Below are the code and all the weights of a small trained network. Each question names an input and a class and asks about switching units off, where a switched-off unit gives its printed mean instead of its output.

import numpy as np


def w(rows, s, z=0):
    codes = np.array(rows[::2]) - 128.0
    scale = np.full(codes.shape[1], s)
    scale[-1] = z or s
    return codes * scale


def f(y):
    return np.maximum(y, 0)


def log_softmax(a):
    a = a - a.max(-1, keepdims=True)
    return a - np.log(np.exp(a).sum(-1, keepdims=True))


def net(x, mask):
    res = np.array(x, float).reshape(1, 4) / 4 @ E
    y = f(res @ A[0][:, :-1].T + A[0][:, -1])
    res = res + np.where(mask, y, B[0][:, -1]) @ B[0][:, :-1]
    return log_softmax(res[-1] @ U[:, :-1].T + U[:, -1])


A, B = {}, {}
E = w([
[105,18,197,117,2,164,190,137],'x0',
[29,237,198,97,66,123,38,109],'x1',
[209,151,111,89,42,10,99,70],'x2',
[148,201,70,203,52,92,127,248],'x3',
],0.0089)
A[0] = w([
[91,135,131,169,104,105,98,229,131],'n0',
[98,157,133,108,92,168,100,110,75],'n1',
[133,184,200,108,100,142,76,95,83],'n2',
[147,82,158,91,74,125,131,156,121],'n3',
[72,117,145,101,142,144,84,53,121],'n4',
[87,188,165,104,137,123,129,135,53],'n5',
[80,125,163,178,157,200,121,191,96],'n6',
[125,111,166,106,151,120,118,92,130],'n7',
[146,158,104,154,107,109,128,153,28],'n8',
[136,123,150,71,189,192,172,59,137],'n9',
[54,167,147,74,115,116,61,141,108],'n10',
[165,165,84,151,160,89,90,100,91],'n11',
[129,101,187,148,76,124,178,121,83],'n12',
[77,145,145,147,87,148,95,114,61],'n13',
[130,97,150,128,145,138,135,76,2],'n14',
[84,67,125,144,74,128,128,144,107],'n15',
[71,154,198,143,133,107,62,124,90],'n16',
[99,117,184,136,82,130,141,118,94],'n17',
[144,175,94,158,190,113,63,93,75],'n18',
[42,141,112,154,157,193,145,169,81],'n19',
[132,111,123,31,80,59,63,126,75],'n20',
[206,35,91,154,211,88,165,82,97],'n21',
[224,97,82,157,151,143,184,138,75],'n22',
[155,179,122,141,99,81,147,166,100],'n23',
[134,121,117,101,180,162,75,100,107],'n24',
[144,149,40,120,86,106,128,187,55],'n25',
[145,125,88,133,145,125,163,118,56],'n26',
[203,145,126,105,68,33,138,93,119],'n27',
[108,148,86,211,81,152,118,187,97],'n28',
[187,95,194,140,72,133,121,109,90],'n29',
[51,87,158,125,124,167,168,193,112],'n30',
[96,150,92,116,185,180,109,167,114],'n31',
[138,51,78,103,137,127,150,126,83],'n32',
[169,96,146,97,132,101,93,47,109],'n33',
[145,127,137,131,98,7,146,133,120],'n34',
[161,170,116,126,205,66,111,123,119],'n35',
],0.012,0.0052)
B[0] = w([
[95,86,221,81,100,173,108,158,189],'n0',
[156,108,93,150,107,88,202,174,160],'n1',
[121,110,71,198,70,99,157,175,184],'n2',
[204,165,182,172,253,150,163,95,176],'n3',
[46,131,174,101,91,169,91,198,192],'n4',
[147,78,114,189,118,89,180,152,163],'n5',
[110,78,3,62,114,171,177,39,199],'n6',
[60,109,181,84,112,162,93,156,172],'n7',
[73,86,182,88,134,139,144,126,152],'n8',
[91,107,158,100,91,201,86,182,217],'n9',
[135,70,90,206,79,66,174,172,195],'n10',
[194,140,172,121,166,129,169,91,193],'n11',
[189,238,212,150,253,93,178,125,176],'n12',
[169,114,84,160,128,87,191,162,163],'n13',
[101,111,147,78,135,146,141,168,156],'n14',
[224,227,226,154,228,113,145,122,172],'n15',
[144,105,87,221,110,108,196,213,185],'n16',
[138,161,173,188,160,129,157,136,170],'n17',
[216,171,244,152,229,103,195,96,204],'n18',
[95,61,59,119,139,166,158,38,195],'n19',
[178,81,73,122,92,154,160,65,188],'n20',
[152,106,112,194,37,94,142,185,250],'n21',
[98,78,82,188,72,65,189,198,208],'n22',
[84,87,190,53,130,157,88,149,172],'n23',
[151,139,205,99,128,179,138,118,177],'n24',
[70,90,186,93,132,165,125,159,174],'n25',
[126,125,98,156,136,74,146,159,154],'n26',
[137,54,42,94,110,190,141,45,212],'n27',
[130,107,212,59,103,216,57,203,189],'n28',
[187,201,131,145,208,137,117,92,173],'n29',
[176,130,98,113,143,132,140,36,196],'n30',
[155,145,82,117,165,133,120,35,189],'n31',
[120,126,124,164,87,72,158,175,181],'n32',
[42,106,130,26,138,222,98,166,196],'n33',
[132,66,94,79,91,175,138,57,184],'n34',
[213,202,215,153,148,136,191,86,209],'n35',
],0.0065,0.016)
U = w([
[131,81,82,226,61,65,188,235,109],'0',
[182,171,196,150,224,121,178,95,101],'1',
[126,69,40,65,99,158,156,7,102],'2',
[73,85,201,29,95,175,108,240,100],'3',
[128,124,119,132,98,134,120,129,250],'4',
[106,161,69,112,157,23,24,167,98],'5',
[53,194,90,108,137,7,68,124,94],'6',
[70,201,50,120,158,58,35,141,102],'7',
],0.011,0.022)

Each question gives the input, the list of numbers given to net, and the class t.
The units are the neurons (one row each of A and B). Each row of codes is followed by its name. A weight is (code - 128) times the scale printed after its matrix; where a second scale follows, it is the last column's (A, B and U).
mask holds one flag per neuron, in row order. A switched-off neuron (its flag False) gives its mean, the last column of its row in B, instead of its output. The means were averaged over made-up inputs and are rounded, as every weight is.
A unit's drop is (log p(t) with every unit on - log p(t) with that unit switched off) / (log p(t) with every unit on - log p(t) with every unit switched off).
The circuit of an input: a set's keep is (log p(t) with only the set's units on - log p(t) with every unit switched off) / (log p(t) with every unit on - log p(t) with every unit switched off). Starting from the 12 units with the biggest drops (on a tie, the unit counted first), units are removed one at a time, each time the one whose removal leaves the highest keep (on an exact tie, the one counted first), for as long as the keep stays at least 0.8.
circuit, biggest first: the units of the circuit, biggest drop first
unit that matters most: the unit with the biggest drop
top k neurons: the k neurons with the biggest drops, biggest first
drop when u is switched off: that unit's drop, to one decimal
input [2,8,-7,0], class 0: top 2 neurons	n16, n10
input [5,8,8,-4], class 0: unit that matters most	n2
input [-3,8,-8,5], class 0: top 4 neurons	n16, n10, n5, n27
input [7,5,-7,-2], class 1: top 4 neurons	n15, n12, n17, n27
input [-4,3,-5,2], class 2: circuit, biggest first	n6, n19
input [3,-6,0,-7], class 3: top 2 neurons	n9, n33
input [-5,5,-7,-2], class 2: top 3 neurons	n6, n19, n31
input [5,-1,-7,7], class 2: top 3 neurons	n6, n30, n19
input [7,0,8,1], class 2: top 2 neurons	n27, n34
input [7,7,4,0], class 0: top 4 neurons	n2, n10, n16, n18
input [8,5,-3,-8], class 1: top 2 neurons	n12, n15
input [6,7,7,8], class 3: top 4 neurons	n23, n28, n0, n25
input [-8,5,8,8], class 1: top 3 neurons	n18, n35, n11
input [5,5,2,7], class 3: circuit, biggest first	n28
input [-7,2,5,6], class 1: top 3 neurons	n18, n35, n11
input [8,4,8,3], class 1: top 3 neurons	n12, n3, n15
input [-3,8,-7,-7], class 0: top 2 neurons	n16, n10
input [-2,3,-3,-4], class 3: top 4 neurons	n4, n9, n27, n21
input [2,-7,-2,8], class 3: drop when n10 is switched off	0.1
input [0,6,-1,-8], class 3: unit that matters most	n4
input [2,-1,5,3], class 2: drop when n3 is switched off	0.0
input [3,-1,4,3], class 2: drop when n18 is switched off	0.2
input [7,-6,5,-7], class 1: drop when n16 is switched off	0.1
